Below is a small trained network, with its code and all its weights. Each question gives an input and a target symbol and asks what happens when units are switched off, that is, made to give their printed mean instead of their output.

import numpy as np


def w(rows, s, z=0):
    codes = np.array(rows[::2]) - 128.0
    scale = np.full(codes.shape[1], s)
    scale[-1] = z or s
    return codes * scale


def f(y):
    return y / 2 * (1 + np.tanh(0.7978845608 * (y + 0.044715 * y**3)))


def softmax(a):
    e = np.exp(a - a.max(-1, keepdims=True))
    return e / e.sum(-1, keepdims=True)


def log_softmax(a):
    a = a - a.max(-1, keepdims=True)
    return a - np.log(np.exp(a).sum(-1, keepdims=True))


def net(x, mask):
    ids = ['δηθλξψ'.index(c) for c in x.split()]
    T = len(ids)
    res = E[ids] + P[:T]
    u = 0
    for l in range(2):
        r = res
        for j in range(2):
            rows = slice(4 * j, 4 * j + 4)
            q, k, v = (r @ M[l][rows].T for M in (Q, K, V))
            z = softmax(np.where(np.tri(T) > 0, q @ k.T / 4**0.5, -1e9)) @ v
            o = O[l][rows]
            res = res + np.where(mask[u + j], z, o[:, -1]) @ o[:, :-1]
        u += 2
        y = f(res @ A[l][:, :-1].T + A[l][:, -1])
        res = res + np.where(mask[u : u + 16], y, B[l][:, -1]) @ B[l][:, :-1]
        u += 16
    return log_softmax(res[-1] @ U[:, :-1].T + U[:, -1])


Q, K, V, O, A, B = {}, {}, {}, {}, {}, {}
E = w([
[68,192,224,192,109,190,171],'δ',
[81,141,208,2,130,48,131],'η',
[72,125,138,9,248,158,131],'θ',
[94,41,173,203,181,110,181],'λ',
[120,183,160,33,141,228,222],'ξ',
[48,189,23,200,67,87,149],'ψ',
],0.013)
P = w([
[3,29,158,83,149,189,199],'0',
[58,16,166,55,92,187,156],'1',
[67,51,138,52,101,163,165],'2',
[92,76,129,62,117,162,158],'3',
[109,120,136,84,153,160,138],'4',
[125,140,130,90,173,139,127],'5',
[143,149,119,99,179,116,125],'6',
[155,169,112,114,191,103,114],'7',
[165,183,103,114,199,84,98],'8',
[173,201,105,144,207,58,82],'9',
[191,206,107,168,213,45,72],'10',
[210,208,107,174,211,59,50],'11',
[217,226,97,174,231,45,40],'12',
],0.0065)
Q[0] = w([
[42,218,223,136,230,144,156],'L0H0',
[169,192,2,104,94,138,105],'L0H0',
[94,79,64,87,43,127,126],'L0H0',
[63,134,223,148,160,106,173],'L0H0',
[81,157,102,92,204,126,143],'L0H1',
[166,121,187,124,138,159,35],'L0H1',
[112,139,124,169,157,100,134],'L0H1',
[222,66,134,185,60,105,75],'L0H1',
],0.007)
K[0] = w([
[251,180,106,155,124,89,75],'L0H0',
[123,138,200,117,131,170,155],'L0H0',
[77,133,139,84,90,132,222],'L0H0',
[190,140,96,149,127,109,95],'L0H0',
[87,147,89,125,115,92,145],'L0H1',
[151,124,122,102,136,125,135],'L0H1',
[176,178,140,150,98,147,79],'L0H1',
[101,112,201,119,152,151,132],'L0H1',
],0.012)
V[0] = w([
[123,91,234,70,160,173,160],'L0H0',
[147,176,106,126,145,110,162],'L0H0',
[61,77,108,152,137,55,161],'L0H0',
[126,184,2,143,104,60,96],'L0H0',
[141,149,109,157,85,127,182],'L0H1',
[58,136,25,178,140,152,115],'L0H1',
[125,75,227,118,141,168,179],'L0H1',
[179,83,81,182,105,87,50],'L0H1',
],0.0067)
O[0] = w([
[71,142,157,188,136,111,136,193],'L0H0',
[174,126,179,102,98,158,120,131],'L0H0',
[45,1,83,118,96,106,78,158],'L0H0',
[184,77,85,92,101,153,124,62],'L0H0',
[154,74,153,159,158,127,137,139],'L0H1',
[141,101,139,174,142,164,102,169],'L0H1',
[66,133,164,102,148,59,109,186],'L0H1',
[158,162,104,154,123,155,180,2],'L0H1',
],0.0088,0.0075)
A[0] = w([
[91,125,174,47,164,140,119,169],'L0N0',
[91,161,196,93,193,177,105,148],'L0N1',
[113,178,22,151,152,127,146,173],'L0N2',
[150,164,192,229,101,190,191,178],'L0N3',
[146,182,130,55,161,169,154,144],'L0N4',
[149,95,128,110,166,239,187,29],'L0N5',
[122,137,4,179,100,36,51,115],'L0N6',
[212,80,87,37,23,179,144,4],'L0N7',
[82,180,82,156,87,116,187,136],'L0N8',
[119,94,153,159,14,153,131,132],'L0N9',
[221,49,102,193,165,139,115,100],'L0N10',
[179,103,159,92,129,114,118,85],'L0N11',
[185,255,164,98,165,110,90,99],'L0N12',
[137,108,212,87,79,130,138,70],'L0N13',
[158,101,6,104,149,211,200,64],'L0N14',
[128,111,94,69,180,49,57,108],'L0N15',
],0.0064,0.0033)
B[0] = w([
[105,107,161,126,105,194,129,230],'L0N0',
[119,140,187,151,136,150,133,255],'L0N1',
[136,25,128,124,146,178,111,134],'L0N2',
[95,202,100,216,129,104,1,177],'L0N3',
[128,87,157,136,147,146,114,146],'L0N4',
[156,108,110,149,66,100,116,142],'L0N5',
[140,61,114,136,128,183,211,141],'L0N6',
[85,198,25,239,137,78,105,144],'L0N7',
[90,96,127,130,41,191,142,154],'L0N8',
[108,132,95,65,153,151,128,135],'L0N9',
[113,214,134,115,92,42,92,141],'L0N10',
[117,132,83,115,107,157,115,124],'L0N11',
[145,143,133,81,82,92,200,157],'L0N12',
[87,137,76,112,120,153,153,143],'L0N13',
[56,101,153,127,70,70,117,143],'L0N14',
[145,128,106,136,106,124,8,160],'L0N15',
],0.0062,0.0094)
Q[1] = w([
[151,204,140,166,179,96,108],'L1H0',
[115,187,187,117,154,143,29],'L1H0',
[36,167,236,113,255,91,102],'L1H0',
[93,143,165,164,194,95,118],'L1H0',
[95,186,199,210,157,86,50],'L1H1',
[140,134,136,153,175,131,29],'L1H1',
[98,99,175,83,60,93,105],'L1H1',
[129,134,163,113,160,139,83],'L1H1',
],0.0099)
K[1] = w([
[206,118,99,136,108,124,94],'L1H0',
[229,124,99,144,150,96,148],'L1H0',
[223,120,141,122,124,125,163],'L1H0',
[213,131,113,136,128,153,157],'L1H0',
[254,128,88,110,142,122,117],'L1H1',
[209,153,124,95,113,115,168],'L1H1',
[136,103,167,116,190,140,124],'L1H1',
[163,145,129,119,126,151,152],'L1H1',
],0.012)
V[1] = w([
[86,84,160,113,145,180,170],'L1H0',
[118,183,122,64,106,254,190],'L1H0',
[91,82,138,171,185,99,216],'L1H0',
[110,45,107,130,134,118,174],'L1H0',
[175,44,117,121,188,235,72],'L1H1',
[196,134,179,10,24,103,142],'L1H1',
[138,183,119,229,35,138,129],'L1H1',
[169,174,127,99,110,61,75],'L1H1',
],0.0079)
O[1] = w([
[208,132,104,91,84,88,170,247],'L1H0',
[185,170,189,165,2,138,38,119],'L1H0',
[194,104,147,141,162,73,171,210],'L1H0',
[173,101,142,80,155,142,183,117],'L1H0',
[164,195,80,140,72,212,109,105],'L1H1',
[106,90,164,117,81,158,194,23],'L1H1',
[131,61,175,237,173,131,69,68],'L1H1',
[88,100,152,139,147,152,196,63],'L1H1',
],0.0073,0.012)
A[1] = w([
[138,117,134,192,185,114,83,84],'L1N0',
[174,137,137,47,164,95,124,146],'L1N1',
[130,98,116,136,25,98,10,183],'L1N2',
[90,88,144,46,126,100,79,102],'L1N3',
[131,179,172,212,123,38,174,72],'L1N4',
[46,118,238,106,115,121,148,1],'L1N5',
[62,109,210,119,200,127,143,2],'L1N6',
[210,110,75,173,216,78,138,18],'L1N7',
[189,64,95,92,55,113,130,109],'L1N8',
[185,73,69,120,118,57,216,9],'L1N9',
[41,186,89,78,192,106,164,37],'L1N10',
[164,187,253,155,79,194,117,94],'L1N11',
[98,210,211,101,80,188,180,153],'L1N12',
[98,200,71,140,76,94,163,178],'L1N13',
[215,201,120,74,158,167,131,125],'L1N14',
[191,153,59,108,27,109,87,163],'L1N15',
],0.0062,0.0047)
B[1] = w([
[120,175,169,139,130,100,154,176],'L1N0',
[170,153,96,199,124,111,160,210],'L1N1',
[113,98,129,139,127,113,208,214],'L1N2',
[172,124,134,193,72,146,147,200],'L1N3',
[135,108,91,47,105,201,123,248],'L1N4',
[187,126,49,171,43,174,102,238],'L1N5',
[96,180,118,190,74,169,176,215],'L1N6',
[133,95,109,109,76,253,122,183],'L1N7',
[40,230,213,175,104,199,121,154],'L1N8',
[108,252,195,101,138,188,41,168],'L1N9',
[78,137,87,76,143,191,94,218],'L1N10',
[150,47,148,123,157,55,176,224],'L1N11',
[167,63,95,69,156,127,80,254],'L1N12',
[184,120,84,97,170,96,93,191],'L1N13',
[142,97,121,206,80,86,130,178],'L1N14',
[78,157,158,226,158,169,225,196],'L1N15',
],0.0057,0.0081)
U = w([
[82,169,226,130,136,110,138,52],'δ',
[72,36,159,74,62,254,176,151],'η',
[140,175,87,34,112,167,18,75],'θ',
[88,100,150,51,216,81,245,103],'λ',
[191,51,143,88,153,20,135,253],'ξ',
[176,155,44,154,102,121,180,91],'ψ',
],0.0043,0.0036)

Each question gives the input, a string of symbols that net reads in full, and the target symbol t.
The units are the heads (4 rows each of Q, K, V and O) and the neurons (one row each of A and B). Each row of codes is followed by its name. A weight is (code - 128) times the scale printed after its matrix; where a second scale follows, it is the last column's (O, A, B and U).
mask holds one flag per unit, layer by layer, with each layer's heads first. A switched-off unit (its flag False) gives its mean, the last column of its rows in O or B, instead of its output. The means were averaged over made-up inputs and are rounded, as every weight is.
A unit's drop is (log p(t) with every unit on - log p(t) with that unit switched off) / (log p(t) with every unit on - log p(t) with every unit switched off).
The circuit of an input: a set's keep is (log p(t) with only the set's units on - log p(t) with every unit switched off) / (log p(t) with every unit on - log p(t) with every unit switched off). Starting from the 12 units with the biggest drops (on a tie, the unit counted first), units are removed one at a time, each time the one whose removal leaves the highest keep (on an exact tie, the one counted first), for as long as the keep stays at least 0.8.
circuit, biggest first: the units of the circuit, biggest drop first
most important unit: the unit with the biggest drop
top k neurons: the k neurons with the biggest drops, biggest first
k most important neurons of layer l: the k neurons of layer l with the biggest drops, biggest first
which heads matter: for each layer, one digit per head in row order, 1 if its drop is at least 0.15 and else 0, layers parted by /
input ξ ψ δ δ δ ξ θ δ θ ψ ξ η, target ψ: most important neuron of layer 1	(L1N15)
input ξ δ θ ξ ψ δ δ η δ θ ξ ψ δ, target ψ: which heads matter	11 / 00
input θ η δ θ λ δ η, target λ: which heads matter	10 / 11
input λ δ θ, target λ: circuit, biggest first	(L1H0, L0H1)
input δ δ ψ λ ψ δ δ θ ψ ψ δ δ ψ, target η: circuit, biggest first	(L1H1, L0H0, L0N6)
input δ θ δ θ θ θ, target θ: circuit, biggest first	(L0H1, L0N15, L1H0)
input ψ δ λ θ ψ δ δ δ η, target η: which heads matter	10 / 11
input θ λ δ δ δ θ ψ δ θ δ, target η: circuit, biggest first	(L0H0, L1H1)
input θ ψ δ θ δ ψ θ, target ψ: which heads matter	11 / 01
input δ ξ θ δ δ δ δ, target δ: circuit, biggest first	(L0H0, L1H1, L1H0)
input θ δ δ δ λ θ η ψ θ, target ψ: which heads matter	01 / 00
input ξ δ ψ, target δ: circuit, biggest first	(L1H1, L0H0)
input ξ θ δ δ δ δ δ δ δ θ δ, target θ: which heads matter	00 / 11
input δ δ δ θ η δ λ, target λ: which heads matter	00 / 10
input ψ δ ξ θ δ δ θ λ ψ λ, target ψ: most important unit	L1H1
input θ δ θ ψ θ δ θ ψ ψ η, target ψ: which heads matter	10 / 00
input ξ δ δ, target ξ: which heads matter	11 / 10
input θ δ δ θ δ δ δ δ δ δ δ, target δ: which heads matter	10 / 11
input η λ δ θ λ δ η, target λ: top 2 neurons	(L0N13, L0N0)
input λ θ δ, target λ: most important neuron of layer 0	(L0N3)
input θ δ δ θ δ δ η, target η: which heads matter	11 / 11
input δ θ δ θ δ δ δ δ η δ δ, target η: 3 most important neurons of layer 0	(L0N15, L0N3, L0N12)
input δ θ θ η η, target θ: 3 most important neurons of layer 0	(L0N13, L0N3, L0N0)
input θ ψ δ, target ψ: top 2 neurons	(L0N0, L1N15)
input δ δ θ θ δ δ, target θ: 2 most important neurons of layer 0	(L0N3, L0N8)
input δ δ θ η, target θ: top 2 neurons	(L1N10, L0N15)
input δ θ δ δ θ ξ, target ξ: most important unit	L1H0
